[[-20  15  26   1  14  11   1]
 [-28 -13  10   2  14  11 -39]
 [ 12  17  -7   1 -15 -37 -33]
 [  9  37  34  27  -4  27  13]
 [-10  -9 -18   7  11  11 -31]
 [-10   9 -13  27  -9  -7  -7]
 [ 17 -20   0   2  -1  31  -9]]
->
[[ 17 -20   0   2  -1  31  -9]
 [-28 -13  10   2  14  11 -39]
 [-10  -9 -18   7  11  11 -31]
 [-10   9 -13  27  -9  -7  -7]
 [-20  15  26   1  14  11   1]
 [ 12  17  -7   1 -15 -37 -33]
 [  9  37  34  27  -4  27  13]]

[[  1  33  28 -13 -19  -7 -12]
 [-30   9 -20 -19   2 -26  -7]
 [  0   0   0   0   0   0   0]
 [  8  -1   1  -5   9  12  -9]]
->
[[  8  -1   1  -5   9  12  -9]
 [  0   0   0   0   0   0   0]
 [-30   9 -20 -19   2 -26  -7]
 [  1  33  28 -13 -19  -7 -12]]

[[ -8   2  -1  -8   6  -2   8   4]
 [-16   1   5  -9   6 -18  36  -5]
 [  4  -2   0  12   2   7 -10  -4]
 [  0  -4   1  -7   1  -6   9  -5]]
->
[[  0  -4   1  -7   1  -6   9  -5]
 [  4  -2   0  12   2   7 -10  -4]
 [-16   1   5  -9   6 -18  36  -5]
 [ -8   2  -1  -8   6  -2   8   4]]

[[-22   8   8   9   0]
 [  5 -12  -6  12  -3]
 [ 23   7 -18  17 -17]
 [ 36  19 -22  17  -9]
 [  6  25   8 -17   9]
 [ -1 -32   6 -15   8]
 [-25 -42  16 -16  10]]
->
[[-25 -42  16 -16  10]
 [ -1 -32   6 -15   8]
 [  5 -12  -6  12  -3]
 [ 23   7 -18  17 -17]
 [-22   8   8   9   0]
 [ 36  19 -22  17  -9]
 [  6  25   8 -17   9]]

[[26 24  2]
 [35 12  7]
 [27  5 27]
 [17  4 31]]
->
[[17  4 31]
 [27  5 27]
 [35 12  7]
 [26 24  2]]

[[ 15   3   7   1   8  19 -24  10  -3  -9  -5  41  27  17]
 [ -5  25  -8   6   1  15 -12  28   4   0  25  -7 -15  -4]
 [-34  18   4 -12  -1   6   6 -10 -32  12 -19  -1  15  21]
 [-23  37 -17   2   3  15 -12  21 -15 -11  -7 -13  31  18]
 [  3 -43  12  -3  29 -15  22 -14   6   6 -30   2  16   1]]
->
[[  3 -43  12  -3  29 -15  22 -14   6   6 -30   2  16   1]
 [ 15   3   7   1   8  19 -24  10  -3  -9  -5  41  27  17]
 [-34  18   4 -12  -1   6   6 -10 -32  12 -19  -1  15  21]
 [ -5  25  -8   6   1  15 -12  28   4   0  25  -7 -15  -4]
 [-23  37 -17   2   3  15 -12  21 -15 -11  -7 -13  31  18]]

[[-33 -23  18]
 [  4   6 -13]
 [ 25  -3  -6]
 [-30   8 -20]]
->
[[-33 -23  18]
 [ 25  -3  -6]
 [  4   6 -13]
 [-30   8 -20]]
---
[[ 16  -2 -10]
 [  6   8   1]
 [-17 -33  -9]
 [  8 -32   2]
 [  5  -2   3]]
->
[[  5   8 -17   6  16]
 [ -2 -32 -33   8  -2]
 [  3   2  -9   1 -10]]

[[ 23 -24   5  16   1   3]
 [ -2  22   1   6   2   7]
 [ 19 -21   5  13   1   1]
 [ -3  12  -2   4   3   4]
 [ -1   2  -1   0   1   1]
 [ -1   1  -1   0   0   1]
 [  7  -9   5   2  -1  -3]
 [ 32 -32   1  25   2  12]]
->
[[ 32   7  -1  -1  -3  19  -2  23]
 [-32  -9   1   2  12 -21  22 -24]
 [  1   5  -1  -1  -2   5   1   5]
 [ 25   2   0   0   4  13   6  16]
 [  2  -1   0   1   3   1   2   1]
 [ 12  -3   1   1   4   1   7   3]]

[[  7  -4   6]
 [-18 -34  21]
 [ 22  11  43]
 [-17  30   6]
 [-13  -4   1]
 [ 37 -34  19]
 [ -1   3   3]
 [  4   1  -3]]
->
[[  4  -1  37 -13 -17  22 -18   7]
 [  1   3 -34  -4  30  11 -34  -4]
 [ -3   3  19   1   6  43  21   6]]

[[-23 -36  26   6   1  29   6  -7  12 -20 -23  32   5   6]
 [-22 -32  26   8  -5  26   1 -14   9 -22 -22  36   8   6]
 [-21 -40  22   3  11  30  14   7  15 -15 -21  20   0   7]
 [-21 -40  24   4   9  30  12   4  14 -16 -21  24   1   7]
 [-21 -29  26   8  -8  25  -1 -18   7 -23 -21  37   9   5]]
->
[[-21 -21 -21 -22 -23]
 [-29 -40 -40 -32 -36]
 [ 26  24  22  26  26]
 [  8   4   3   8   6]
 [ -8   9  11  -5   1]
 [ 25  30  30  26  29]
 [ -1  12  14   1   6]
 [-18   4   7 -14  -7]
 [  7  14  15   9  12]
 [-23 -16 -15 -22 -20]
 [-21 -21 -21 -22 -23]
 [ 37  24  20  36  32]
 [  9   1   0   8   5]
 [  5   7   7   6   6]]

[[ 20 -11]
 [ 36 -11]
 [ 28  -6]
 [ 27  -5]
 [ 24  -7]]
->
[[ 24  27  28  36  20]
 [ -7  -5  -6 -11 -11]]

[[-13 -28 -16   6 -10  19  16   2]
 [  0   3   1   2   4   2   4  -4]
 [ -2  -1  -1   1   1   1  -1   0]
 [ -3   2  -3   0   2   2   3  -2]
 [ -5  -7  -6 -36  27  18  23  20]
 [  8 -20  -9   1 -10   4  -8 -14]]
->
[[  8  -5  -3  -2   0 -13]
 [-20  -7   2  -1   3 -28]
 [ -9  -6  -3  -1   1 -16]
 [  1 -36   0   1   2   6]
 [-10  27   2   1   4 -10]
 [  4  18   2   1   2  19]
 [ -8  23   3  -1   4  16]
 [-14  20  -2   0  -4   2]]

[[  8 -18 -35]
 [-11 -12  -8]
 [-10 -15 -10]
 [-29  -8  13]
 [-39 -23  -8]]
->
[[-39 -29 -10 -11   8]
 [-23  -8 -15 -12 -18]
 [ -8  13 -10  -8 -35]]
